Here is a tiny trained network, its code and every weight. The questions are about switching its units off for an input and a class, where a switched-off unit gives its printed mean instead of its output.

import numpy as np


def w(rows, s, z=0):
    codes = np.array(rows[::2]) - 128.0
    scale = np.full(codes.shape[1], s)
    scale[-1] = z or s
    return codes * scale


def norm(h):
    return h / np.sqrt((h * h).mean(-1, keepdims=True) + 1e-5)


def f(y):
    return y / 2 * (1 + np.tanh(0.7978845608 * (y + 0.044715 * y**3)))


def log_softmax(a):
    a = a - a.max(-1, keepdims=True)
    return a - np.log(np.exp(a).sum(-1, keepdims=True))


def net(x, mask):
    res = np.array(x, float).reshape(1, 2) / 4 @ E
    u = 0
    for l in range(2):
        y = f(norm(res) @ A[l][:, :-1].T + A[l][:, -1])
        res = res + np.where(mask[u : u + 13], y, B[l][:, -1]) @ B[l][:, :-1]
        u += 13
    return log_softmax(norm(res)[-1] @ U[:, :-1].T + U[:, -1])


A, B = {}, {}
E = w([
[29,254,188,108,210,131],'x0',
[35,101,136,209,107,157],'x1',
],0.0041)
A[0] = w([
[178,19,150,87,98,109,195],'L0N0',
[133,131,121,138,134,125,132],'L0N1',
[84,163,181,64,177,110,145],'L0N2',
[160,126,158,97,2,215,159],'L0N3',
[105,143,170,82,199,135,214],'L0N4',
[115,76,136,92,166,152,181],'L0N5',
[77,78,202,169,52,128,125],'L0N6',
[86,75,122,87,130,72,108],'L0N7',
[89,70,142,188,188,171,177],'L0N8',
[139,137,124,74,89,152,94],'L0N9',
[69,171,170,154,80,161,81],'L0N10',
[107,139,100,189,108,95,6],'L0N11',
[164,143,88,74,98,93,173],'L0N12',
],0.0043,0.0017)
B[0] = w([
[91,199,197,169,95,72,251],'L0N0',
[137,135,122,139,128,135,129],'L0N1',
[130,140,161,174,98,19,215],'L0N2',
[93,177,184,136,132,79,173],'L0N3',
[179,137,112,208,19,143,213],'L0N4',
[102,198,154,131,62,157,148],'L0N5',
[141,178,83,192,126,76,176],'L0N6',
[126,131,157,135,187,121,123],'L0N7',
[224,199,88,147,166,141,179],'L0N8',
[129,98,170,155,143,169,127],'L0N9',
[227,47,143,128,133,132,159],'L0N10',
[137,99,128,95,204,99,105],'L0N11',
[15,254,71,196,123,177,185],'L0N12',
],0.0029,0.0025)
A[1] = w([
[154,135,83,23,146,109,5],'L1N0',
[145,58,64,114,94,123,115],'L1N1',
[45,128,141,88,186,120,123],'L1N2',
[175,143,126,50,139,113,105],'L1N3',
[103,190,139,97,221,161,127],'L1N4',
[144,163,116,92,105,102,168],'L1N5',
[122,61,93,151,91,169,157],'L1N6',
[171,123,105,3,177,157,51],'L1N7',
[165,59,111,70,58,136,77],'L1N8',
[169,139,129,75,144,151,86],'L1N9',
[157,139,100,165,162,87,168],'L1N10',
[117,147,145,112,167,164,80],'L1N11',
[2,54,78,142,158,169,191],'L1N12',
],0.0071,0.0019)
B[1] = w([
[178,170,79,229,181,241,154],'L1N0',
[81,156,185,53,158,112,206],'L1N1',
[173,65,128,63,110,89,161],'L1N2',
[110,114,106,213,191,198,189],'L1N3',
[130,21,162,60,129,131,250],'L1N4',
[121,88,96,169,134,128,229],'L1N5',
[138,138,174,82,212,147,213],'L1N6',
[140,156,68,240,74,140,154],'L1N7',
[69,106,209,60,180,91,209],'L1N8',
[143,135,191,214,122,186,128],'L1N9',
[101,90,131,110,68,119,201],'L1N10',
[186,31,188,86,176,112,120],'L1N11',
[254,180,64,168,156,195,202],'L1N12',
],0.0052,0.0025)
U = w([
[117,63,227,21,185,71,201],'0',
[209,141,89,215,195,207,208],'1',
[85,157,73,148,10,31,129],'2',
[119,122,68,70,137,132,3],'3',
[131,110,54,56,121,157,9],'4',
],0.011,0.0051)

Each question gives the input, the list of numbers given to net, and the class t.
The units are the neurons (one row each of A and B). Each row of codes is followed by its name. A weight is (code - 128) times the scale printed after its matrix; where a second scale follows, it is the last column's (A, B and U).
mask holds one flag per neuron, layer by layer. A switched-off neuron (its flag False) gives its mean, the last column of its row in B, instead of its output. The means were averaged over made-up inputs and are rounded, as every weight is.
A unit's drop is (log p(t) with every unit on - log p(t) with that unit switched off) / (log p(t) with every unit on - log p(t) with every unit switched off).
The circuit of an input: a set's keep is (log p(t) with only the set's units on - log p(t) with every unit switched off) / (log p(t) with every unit on - log p(t) with every unit switched off). Starting from the 12 units with the biggest drops (on a tie, the unit counted first), units are removed one at a time, each time the one whose removal leaves the highest keep (on an exact tie, the one counted first), for as long as the keep stays at least 0.8.
circuit, biggest first: the units of the circuit, biggest drop first
most important unit: the unit with the biggest drop
k most important neurons: the k neurons with the biggest drops, biggest first
top k neurons in layer l: the k neurons of layer l with the biggest drops, biggest first
drop of u: that unit's drop, to one decimal
input [-7,7], class 0: circuit, biggest first	L1N6, L1N1
input [6,-8], class 1: top neuron in layer 0	L0N0
input [-5,-5], class 0: top 2 neurons in layer 0	L0N8, L0N0
input [0,-3], class 2: 2 most important neurons	L0N12, L1N12
input [-3,1], class 2: 2 most important neurons	L0N0, L0N3
input [-6,5], class 0: top 2 neurons in layer 1	L1N6, L1N1
input [-6,-6], class 0: top 3 neurons in layer 1	L1N8, L1N1, L1N12
input [-3,-4], class 1: 3 most important neurons	L0N4, L0N2, L1N3
input [-3,-3], class 2: top 2 neurons in layer 1	L1N4, L1N6
input [-2,3], class 2: top 3 neurons in layer 0	L0N6, L0N8, L0N12
input [1,0], class 2: 2 most important neurons	L0N2, L1N4
input [5,-6], class 1: top 3 neurons in layer 0	L0N0, L0N3, L0N4
input [-3,-1], class 2: 2 most important neurons	L0N0, L0N3
input [6,8], class 1: circuit, biggest first	L1N12
input [3,-1], class 2: 2 most important neurons	L0N2, L0N4
input [-2,-3], class 2: 2 most important neurons	L0N0, L0N12
input [-4,-2], class 0: 2 most important neurons	L0N2, L1N8
input [3,-2], class 2: drop of L1N8	0.3
input [-1,-4], class 1: drop of L0N2	0.2
input [2,-1], class 2: most important unit	L0N4
